Here is a tiny trained network, its code and every weight. The questions are about switching its units off for an input and a target symbol, where a switched-off unit gives its printed mean instead of its output.

import numpy as np


def w(rows, s, z=0):
    codes = np.array(rows[::2]) - 128.0
    scale = np.full(codes.shape[1], s)
    scale[-1] = z or s
    return codes * scale


def f(y):
    return np.maximum(y, 0)


def softmax(a):
    e = np.exp(a - a.max(-1, keepdims=True))
    return e / e.sum(-1, keepdims=True)


def log_softmax(a):
    a = a - a.max(-1, keepdims=True)
    return a - np.log(np.exp(a).sum(-1, keepdims=True))


def net(x, mask):
    ids = ['βγθλμπτω'.index(c) for c in x.split()]
    T = len(ids)
    res = E[ids] + P[:T]
    u = 0
    for l in range(3):
        r = res
        for j in range(2):
            rows = slice(2 * j, 2 * j + 2)
            q, k, v = (r @ M[l][rows].T for M in (Q, K, V))
            z = softmax(np.where(np.tri(T) > 0, q @ k.T / 2**0.5, -1e9)) @ v
            o = O[l][rows]
            res = res + np.where(mask[u + j], z, o[:, -1]) @ o[:, :-1]
        u += 2
        y = f(res @ A[l][:, :-1].T + A[l][:, -1])
        res = res + np.where(mask[u : u + 8], y, B[l][:, -1]) @ B[l][:, :-1]
        u += 8
    return log_softmax(res[-1] @ U[:, :-1].T + U[:, -1])


Q, K, V, O, A, B = {}, {}, {}, {}, {}, {}
E = w([
[121,79,136],'β',
[72,110,141],'γ',
[149,76,123],'θ',
[112,79,155],'λ',
[167,127,133],'μ',
[188,179,114],'π',
[122,91,4],'τ',
[83,141,81],'ω',
],0.025)
P = w([
[193,93,139],'0',
[64,199,138],'1',
[117,109,25],'2',
[241,134,163],'3',
[49,223,145],'4',
[127,93,51],'5',
[251,141,164],'6',
[49,231,143],'7',
[128,82,63],'8',
[254,154,168],'9',
[37,228,142],'10',
],0.0096)
Q[0] = w([
[100,219,81],'L0H1',
[195,157,141],'L0H1',
[86,2,83],'L0H2',
[74,59,160],'L0H2',
],0.0093)
K[0] = w([
[91,122,2],'L0H1',
[219,197,181],'L0H1',
[113,32,170],'L0H2',
[125,99,185],'L0H2',
],0.0093)
V[0] = w([
[80,75,64],'L0H1',
[2,137,58],'L0H1',
[78,103,88],'L0H2',
[37,91,170],'L0H2',
],0.0071)
O[0] = w([
[182,171,67,217],'L0H1',
[161,254,155,60],'L0H1',
[90,93,96,131],'L0H2',
[63,110,135,5],'L0H2',
],0.0089,0.0018)
A[0] = w([
[160,185,137,77],'L0N1',
[200,58,2,171],'L0N2',
[97,36,74,25],'L0N3',
[38,165,135,3],'L0N4',
[122,127,137,78],'L0N5',
[117,108,192,39],'L0N6',
[77,152,216,159],'L0N7',
[28,31,87,27],'L0N8',
],0.01,0.0043)
B[0] = w([
[11,114,170,150],'L0N1',
[24,133,133,248],'L0N2',
[209,170,62,166],'L0N3',
[110,47,122,145],'L0N4',
[165,139,122,128],'L0N5',
[85,72,147,133],'L0N6',
[37,99,220,149],'L0N7',
[161,254,132,156],'L0N8',
],0.0053,0.012)
Q[1] = w([
[73,181,173],'L1H1',
[133,138,140],'L1H1',
[197,144,126],'L1H2',
[159,178,2],'L1H2',
],0.0073)
K[1] = w([
[113,173,31],'L1H1',
[163,255,147],'L1H1',
[84,171,10],'L1H2',
[60,35,229],'L1H2',
],0.0054)
V[1] = w([
[103,177,30],'L1H1',
[116,135,196],'L1H1',
[225,233,242],'L1H2',
[253,83,88],'L1H2',
],0.005)
O[1] = w([
[135,7,197,210],'L1H1',
[231,105,126,84],'L1H1',
[125,185,255,3],'L1H2',
[186,112,105,101],'L1H2',
],0.0058,0.0037)
A[1] = w([
[58,223,135,105],'L1N1',
[70,165,254,192],'L1N2',
[81,189,44,169],'L1N3',
[45,172,73,2],'L1N4',
[69,63,84,51],'L1N5',
[104,98,58,198],'L1N6',
[29,139,146,133],'L1N7',
[142,207,29,205],'L1N8',
],0.0085,0.009)
B[1] = w([
[152,166,59,182],'L1N1',
[207,91,25,202],'L1N2',
[72,190,188,235],'L1N3',
[141,141,21,162],'L1N4',
[232,210,92,156],'L1N5',
[73,53,169,254],'L1N6',
[165,69,133,194],'L1N7',
[1,183,111,240],'L1N8',
],0.0085,0.0092)
Q[2] = w([
[175,119,90],'L2H1',
[79,147,123],'L2H1',
[188,254,22],'L2H2',
[54,68,53],'L2H2',
],0.0061)
K[2] = w([
[222,160,65],'L2H1',
[178,99,98],'L2H1',
[100,134,139],'L2H2',
[1,161,80],'L2H2',
],0.0073)
V[2] = w([
[145,102,159],'L2H1',
[162,3,181],'L2H1',
[159,201,117],'L2H2',
[92,175,198],'L2H2',
],0.0069)
O[2] = w([
[239,253,148,60],'L2H1',
[190,41,29,99],'L2H1',
[75,108,165,118],'L2H2',
[54,41,145,255],'L2H2',
],0.0039,0.0034)
A[2] = w([
[160,40,155,71],'L2N1',
[232,107,83,37],'L2N2',
[148,14,130,22],'L2N3',
[242,34,114,171],'L2N4',
[32,57,76,129],'L2N5',
[71,85,2,135],'L2N6',
[149,245,114,8],'L2N7',
[70,95,170,1],'L2N8',
],0.0095,0.0089)
B[2] = w([
[117,205,132,149],'L2N1',
[98,168,245,133],'L2N2',
[147,254,139,153],'L2N3',
[60,143,51,174],'L2N4',
[146,144,154,255],'L2N5',
[183,116,168,250],'L2N6',
[101,25,110,141],'L2N7',
[161,189,57,141],'L2N8',
],0.013,0.02)
U = w([
[153,89,193,232],'β',
[139,109,80,160],'γ',
[254,153,100,179],'θ',
[132,141,110,77],'λ',
[146,189,72,75],'μ',
[71,108,73,159],'π',
[223,206,171,2],'τ',
[68,134,171,150],'ω',
],0.015,0.0091)

Each question gives the input, a string of symbols that net reads in full, and the target symbol t.
The units are the heads (2 rows each of Q, K, V and O) and the neurons (one row each of A and B). Each row of codes is followed by its name. A weight is (code - 128) times the scale printed after its matrix; where a second scale follows, it is the last column's (O, A, B and U).
mask holds one flag per unit, layer by layer, with each layer's heads first. A switched-off unit (its flag False) gives its mean, the last column of its rows in O or B, instead of its output. The means were averaged over made-up inputs and are rounded, as every weight is.
A unit's drop is (log p(t) with every unit on - log p(t) with that unit switched off) / (log p(t) with every unit on - log p(t) with every unit switched off).
The circuit of an input: a set's keep is (log p(t) with only the set's units on - log p(t) with every unit switched off) / (log p(t) with every unit on - log p(t) with every unit switched off). Starting from the 12 units with the biggest drops (on a tie, the unit counted first), units are removed one at a time, each time the one whose removal leaves the highest keep (on an exact tie, the one counted first), for as long as the keep stays at least 0.8.
circuit, biggest first: the units of the circuit, biggest drop first
unit that matters most: the unit with the biggest drop
k most important neurons: the k neurons with the biggest drops, biggest first
k most important neurons of layer l: the k neurons of layer l with the biggest drops, biggest first
which heads matter: for each layer, one digit per head in row order, 1 if its drop is at least 0.15 and else 0, layers parted by /
input μ μ λ μ μ β γ, target μ: which heads matter : 10 / 00 / 00
input β μ θ γ μ λ τ τ γ β, target τ: which heads matter : 10 / 01 / 11
input π γ θ, target ω: which heads matter : 01 / 10 / 00
input τ ω β μ θ μ μ θ μ θ, target μ: most important neuron : L2N4
input ω γ γ, target β: circuit, biggest first : L2N6, L2N4
input β π μ τ τ τ τ, target τ: circuit, biggest first : L2N6, L2N5, L1N8, L0N2
input μ γ τ γ, target τ: which heads matter : 00 / 01 / 11
input γ γ μ β λ μ β, target μ: which heads matter : 00 / 00 / 00
input β θ μ λ μ τ μ γ θ μ, target μ: 3 most important neurons : L2N4, L1N8, L2N3
input γ γ μ τ μ λ λ, target μ: circuit, biggest first : L1N8, L1N3, L2N3, L2N4
input γ γ β, target ω: circuit, biggest first : L1N2, L0N8, L0H2
input μ μ θ π π μ θ μ θ μ β, target β: which heads matter : 10 / 10 / 00
input ω μ π μ, target μ: circuit, biggest first : L1N8, L2N3, L0H1, L2N4
input γ β μ γ π μ γ, target π: unit that matters most : L2N4
input γ λ β, target ω: circuit, biggest first : L0N8, L1N2, L0H2
input θ π γ γ τ θ β, target τ: circuit, biggest first : L2N3, L1N8
input θ μ μ π λ μ μ τ β θ, target τ: circuit, biggest first : L0H1, L2N3
input τ ω μ, target ω: circuit, biggest first : L0H1, L2H1, L1N8
input γ τ τ β γ μ τ β ω, target ω: which heads matter : 10 / 00 / 00
input μ β μ τ γ θ ω θ, target β: circuit, biggest first : L2N4
input μ θ μ, target β: circuit, biggest first : L0H1, L2N4, L1N2
input γ μ γ θ, target μ: 2 most important neurons : L1N8, L1N3
input ω μ ω β θ, target β: 2 most important neurons : L2N4, L0N2
input θ τ τ γ, target τ: 3 most important neurons of layer 1 : L1N3, L1N8, L1N6
input λ μ θ γ ω, target θ: circuit, biggest first : L2N6, L1N4
input γ μ γ ω μ, target θ: 3 most important neurons : L1N2, L2N4, L1N3
